Each row has a name. Each piece below is followed by the name of the row it came from, unless a question asks for something else. Each question is about the rows just above it. Places in a row count from 0.

Columns, left to right: N D Y P C U E
[  0.4  26.6  87.7  36.8  21.8  -1.0 -79.9] -> Z_496
[ 0.4 26.6 87.7 36.8 21.8 -1.0 19.0] -> Z_415
[-15.4 -15.2 -15.2 -15.3 -59.4 -59.5  -0.4] -> Z_363
Every place of [-59.4] in Z_363:	4
[-15.3] is at row and place	Z_363, 3
Which column holds [ -1.0 -59.5] top down?	U
[-79.9] is at row and place	Z_496, 6

Columns, left to right: M Z T J K
[ 55.6  52.7 -21.0 -27.9 -62.4] = Z_403
[-33.5  52.7 -21.0  44.7 -33.2] = Z_205
[-29.3  56.9  -1.3 -26.7 -42.3] = Z_307
[-14.2 -11.0  10.2 -31.5  31.5] = Z_493
[-12.0 -16.3  14.6  46.1  35.8] = Z_127
[45.6 45.6 40.8 45.6 37.5] = Z_514
[-1.2  0.4  8.1 19.5 -9.2] = Z_861
[ 45.6  45.5  40.8  64.2 -28.9] = Z_684
[-20.3 -25.2  19.0 -42.9  46.0] = Z_515
[-16.8  -2.4  32.5  29.0  16.8] = Z_508
[ -4.4 -19.9  71.6  55.7  53.3] = Z_782
[46.0 16.8 53.3] is in which column, read top down?	K
Places of [45.6] in row Z_514:	0 1 3
q: [-33.5  52.7 -21.0  44.7 -33.2]	Z_205
Where in the named rows is [46.0]?	Z_515, 4
Every place of [-33.5] in Z_205:	0
Row and place of [55.7] in the named rows:	Z_782, 3
Which row holds [45.6 45.6 40.8 45.6 37.5]?	Z_514

Columns, left to right: H G F Q A V W R
[ 67.4 -25.1  -9.5  50.3  10.2  13.6   0.5  10.3] : Z_314
[-27.8  -0.9 -10.7 -73.4  20.9  -1.5  43.4 -15.6] : Z_797
[-18.5   4.2  10.3 -32.6  67.5 -15.4 -72.7  24.5] : Z_468
[ 25.5 -12.6 -13.2  -6.5 -46.6   2.0 -73.4  12.7] : Z_709
[-18.6   7.4  39.6 -18.6 -18.6 -27.4 -16.8 -18.6] : Z_519
[ -5.5   5.3  24.2 -25.4  56.9 -19.8  68.3  -4.8] : Z_803
At which places does Z_519 hold [-18.6]?	0 3 4 7
Which column holds this, read top down? [10.2 20.9]	A
Row and place of [67.4] in the named rows:	Z_314, 0
Where in the named rows is [24.2]?	Z_803, 2
The row with [ 25.5 -12.6 -13.2  -6.5 -46.6   2.0 -73.4  12.7] is	Z_709
q: [-18.6   7.4  39.6 -18.6 -18.6 -27.4 -16.8 -18.6]	Z_519

Columns, left to right: seto Nit sino rudil kab mikel
[ -7.0  -5.1 -19.7  35.9  -6.9   0.0] : Z_644
[-12.6 -14.4  -6.8 -66.7 -51.9   0.7] : Z_670
[  8.3  -5.1 -19.7  35.9  22.7   0.0] : Z_384
Row and place of [-6.8] in the named rows:	Z_670, 2
Where in the named rows is [-6.9]?	Z_644, 4
[-14.4] is at row and place	Z_670, 1

Columns, left to right: pagof Ledek vif Vofu Zefe sev
[ 58.4 -25.5   3.2   3.3 -10.5 -10.4] : Z_666
[ 78.9 -37.0  27.8  -0.9  78.9 -43.4] : Z_285
[ 8.6  0.4  9.8 13.3 27.7 -4.8] : Z_189
[ 17.6 -11.8  11.6  -4.2   5.9 -28.4] : Z_907
[-22.0  10.8 -11.2  -0.6  -3.8  19.4] : Z_107
[-8.5 11.6 17.2 24.1 13.7 -2.4] : Z_448
[-25.1  11.4 -30.8  -4.4 -15.3  43.3] : Z_886
Row and place of [-10.5] in the named rows:	Z_666, 4
q: [ 17.6 -11.8  11.6  -4.2   5.9 -28.4]	Z_907
[ 78.9  27.7   5.9  -3.8  13.7 -15.3] is in which column, read top down?	Zefe
Row and place of [-11.2] in the named rows:	Z_107, 2
At which places does Z_285 hold [27.8]?	2

Columns, left to right: damus fanaf sodu kop Binog Zari
[-77.8 -46.3 -91.4 -77.8  68.8  63.7]  Z_834
[-23.1  56.2  56.2  56.3  56.2  51.6]  Z_407
[ -7.8  -2.1  -5.1  -4.1 -21.8 -19.8]  Z_748
[ -7.8  -2.1  -5.1 -55.2 -21.8 -19.8]  Z_164
Places of [-77.8] in row Z_834:	0 3
Which column holds this, read top down? [56.3 -4.1]	kop
Places of [56.2] in row Z_407:	1 2 4
Places of [-23.1] in row Z_407:	0
[-77.8 -46.3 -91.4 -77.8  68.8  63.7] is in which row?	Z_834

Columns, left to right: biva gedot dupo Deve fem nem puza kez Bev
[ 51.5  -3.8 -26.9 -21.4 -61.9 -40.1  68.8 -24.2 -59.2] = Z_139
[ 82.4 -38.5 -30.3 -30.7  21.0  19.3  93.3 -47.3  15.0] = Z_425
[  3.1  11.6   2.9  -1.3  16.5 -15.4 -12.3   3.9 -24.3] = Z_128
[-59.3 -44.6 -19.0  -8.9  55.7   6.2   9.5 -20.2  64.2] = Z_647
[-12.4  -6.9 -19.6 -21.3  22.4  -3.5   8.3 -20.0  14.7] = Z_350
[-10.8 -62.9  51.3  46.7  35.9  21.7 -33.0  48.0  34.3] = Z_306
Where in the named rows is [-24.2]?	Z_139, 7
Row and place of [-59.3] in the named rows:	Z_647, 0
[-59.2] is at row and place	Z_139, 8

Columns, left to right: X S L B
[ -7.9  35.4   8.8 -71.5]  Z_146
[ -3.7 -22.2 -35.2  41.8]  Z_442
[ 26.9  -1.6 -17.0   1.3]  Z_966
[-38.8  20.3 -28.8 -41.8]  Z_872
[ 27.3  31.8 -39.9 -64.3]  Z_747
[  2.8  15.1   8.0 -31.6]  Z_470
[ -7.9  -3.7  26.9 -38.8  27.3] is in which column, read top down?	X
Which column holds this, read top down? [-3.7 26.9]	X
q: [ 26.9  -1.6 -17.0   1.3]	Z_966
Which column holds this, read top down? [-22.2  -1.6]	S

